Here is a tiny trained network, its code and every weight. The questions are about switching its units off for an input and a class, where a switched-off unit gives its printed mean instead of its output.

import numpy as np


def w(rows, s, z=0):
    codes = np.array(rows[::2]) - 128.0
    scale = np.full(codes.shape[1], s)
    scale[-1] = z or s
    return codes * scale


def norm(h):
    return h / np.sqrt((h * h).mean(-1, keepdims=True) + 1e-5)


def f(y):
    return np.maximum(y, 0)


def log_softmax(a):
    a = a - a.max(-1, keepdims=True)
    return a - np.log(np.exp(a).sum(-1, keepdims=True))


def net(x, mask):
    res = np.array(x, float).reshape(1, 2) / 4 @ E
    u = 0
    for l in range(2):
        y = f(norm(res) @ A[l][:, :-1].T + A[l][:, -1])
        res = res + np.where(mask[u : u + 6], y, B[l][:, -1]) @ B[l][:, :-1]
        u += 6
    return log_softmax(norm(res)[-1] @ U[:, :-1].T + U[:, -1])


A, B = {}, {}
E = w([
[71,235,117,130,23,129,3,176,136,251,111],'x0',
[176,119,123,60,158,181,82,113,199,207,143],'x1',
],0.0066)
A[0] = w([
[143,205,103,42,109,132,94,133,205,172,101,235],'L0N0',
[130,168,118,189,121,140,32,156,173,171,154,73],'L0N1',
[92,199,96,220,99,23,158,201,53,122,94,135],'L0N2',
[32,117,151,154,64,87,102,132,1,100,79,158],'L0N3',
[155,156,188,125,149,141,153,166,86,150,168,10],'L0N4',
[140,75,136,69,135,116,110,90,109,112,142,255],'L0N5',
],0.0075,0.00084)
B[0] = w([
[95,114,193,93,102,38,123,212,121,107,38,254],'L0N0',
[139,149,157,254,165,84,166,145,251,149,141,242],'L0N1',
[218,61,107,23,144,198,118,90,3,115,157,253],'L0N2',
[88,102,50,87,193,232,172,11,73,161,124,241],'L0N3',
[172,29,176,110,146,66,123,76,101,193,163,128],'L0N4',
[159,183,108,166,78,177,75,102,138,137,211,182],'L0N5',
],0.0082,0.0085)
A[1] = w([
[169,99,96,190,115,136,111,139,129,90,249,3],'L1N0',
[78,92,3,120,89,188,149,65,16,81,131,159],'L1N1',
[92,212,198,75,105,177,43,111,103,165,111,188],'L1N2',
[156,185,159,197,120,169,137,161,152,105,157,76],'L1N3',
[139,95,135,103,182,144,112,138,74,229,66,43],'L1N4',
[130,183,81,125,94,115,142,89,36,104,107,171],'L1N5',
],0.0076,0.0021)
B[1] = w([
[98,152,185,160,171,173,216,80,141,191,114,176],'L1N0',
[99,133,71,149,72,110,62,150,171,90,80,251],'L1N1',
[122,85,99,116,118,160,126,103,52,115,174,164],'L1N2',
[176,130,247,98,131,164,185,76,203,127,181,149],'L1N3',
[74,190,119,196,198,102,197,127,85,118,104,175],'L1N4',
[120,125,131,62,60,138,50,164,164,125,99,174],'L1N5',
],0.011,0.012)
U = w([
[171,68,118,74,112,164,76,121,87,157,178,139],'0',
[170,187,110,145,130,88,120,141,158,128,188,20],'1',
[87,123,50,144,83,150,67,111,123,83,65,151],'2',
[151,127,191,132,89,44,68,206,253,144,98,159],'3',
[163,130,217,169,154,179,205,55,204,142,187,162],'4',
[198,213,89,157,108,63,132,141,147,124,221,2],'5',
[167,207,117,134,129,76,131,140,144,114,201,27],'6',
[82,204,137,197,180,85,183,153,83,180,110,114],'7',
],0.015,0.0092)

Each question gives the input, the list of numbers given to net, and the class t.
The units are the neurons (one row each of A and B). Each row of codes is followed by its name. A weight is (code - 128) times the scale printed after its matrix; where a second scale follows, it is the last column's (A, B and U).
mask holds one flag per neuron, layer by layer. A switched-off neuron (its flag False) gives its mean, the last column of its row in B, instead of its output. The means were averaged over made-up inputs and are rounded, as every weight is.
A unit's drop is (log p(t) with every unit on - log p(t) with that unit switched off) / (log p(t) with every unit on - log p(t) with every unit switched off).
The circuit of an input: a set's keep is (log p(t) with only the set's units on - log p(t) with every unit switched off) / (log p(t) with every unit on - log p(t) with every unit switched off). Starting from all 12 units, units are removed one at a time, each time the one whose removal leaves the highest keep (on an exact tie, the one counted first), for as long as the keep stays at least 0.8.
units of the circuit, in order: the units of the circuit, biggest drop first
unit that matters most: the unit with the biggest drop
k most important neurons: the k neurons with the biggest drops, biggest first
k most important neurons of layer l: the k neurons of layer l with the biggest drops, biggest first
drop of u: that unit's drop, to one decimal
input [3,-1], class 7: unit that matters most : L1N4
input [-1,4], class 0: units of the circuit, in order : (L0N1 L0N3 L1N1)
input [-4,-2], class 4: 4 most important neurons of layer 0 : (L0N3 L0N2 L0N0 L0N5)
input [0,5], class 3: 2 most important neurons : (L0N3 L0N0)
input [7,-2], class 7: 2 most important neurons : (L1N4 L0N1)
input [7,1], class 7: 2 most important neurons of layer 1 : (L1N1 L1N5)
input [-3,7], class 0: 3 most important neurons : (L0N1 L0N5 L1N1)
input [0,7], class 3: 3 most important neurons of layer 0 : (L0N3 L0N0 L0N2)
input [0,2], class 3: 2 most important neurons : (L0N0 L0N3)
input [3,4], class 3: drop of L0N2 : 0.0
input [6,2], class 3: drop of L0N1 : 0.7
input [2,-7], class 0: drop of L1N1 : -0.2
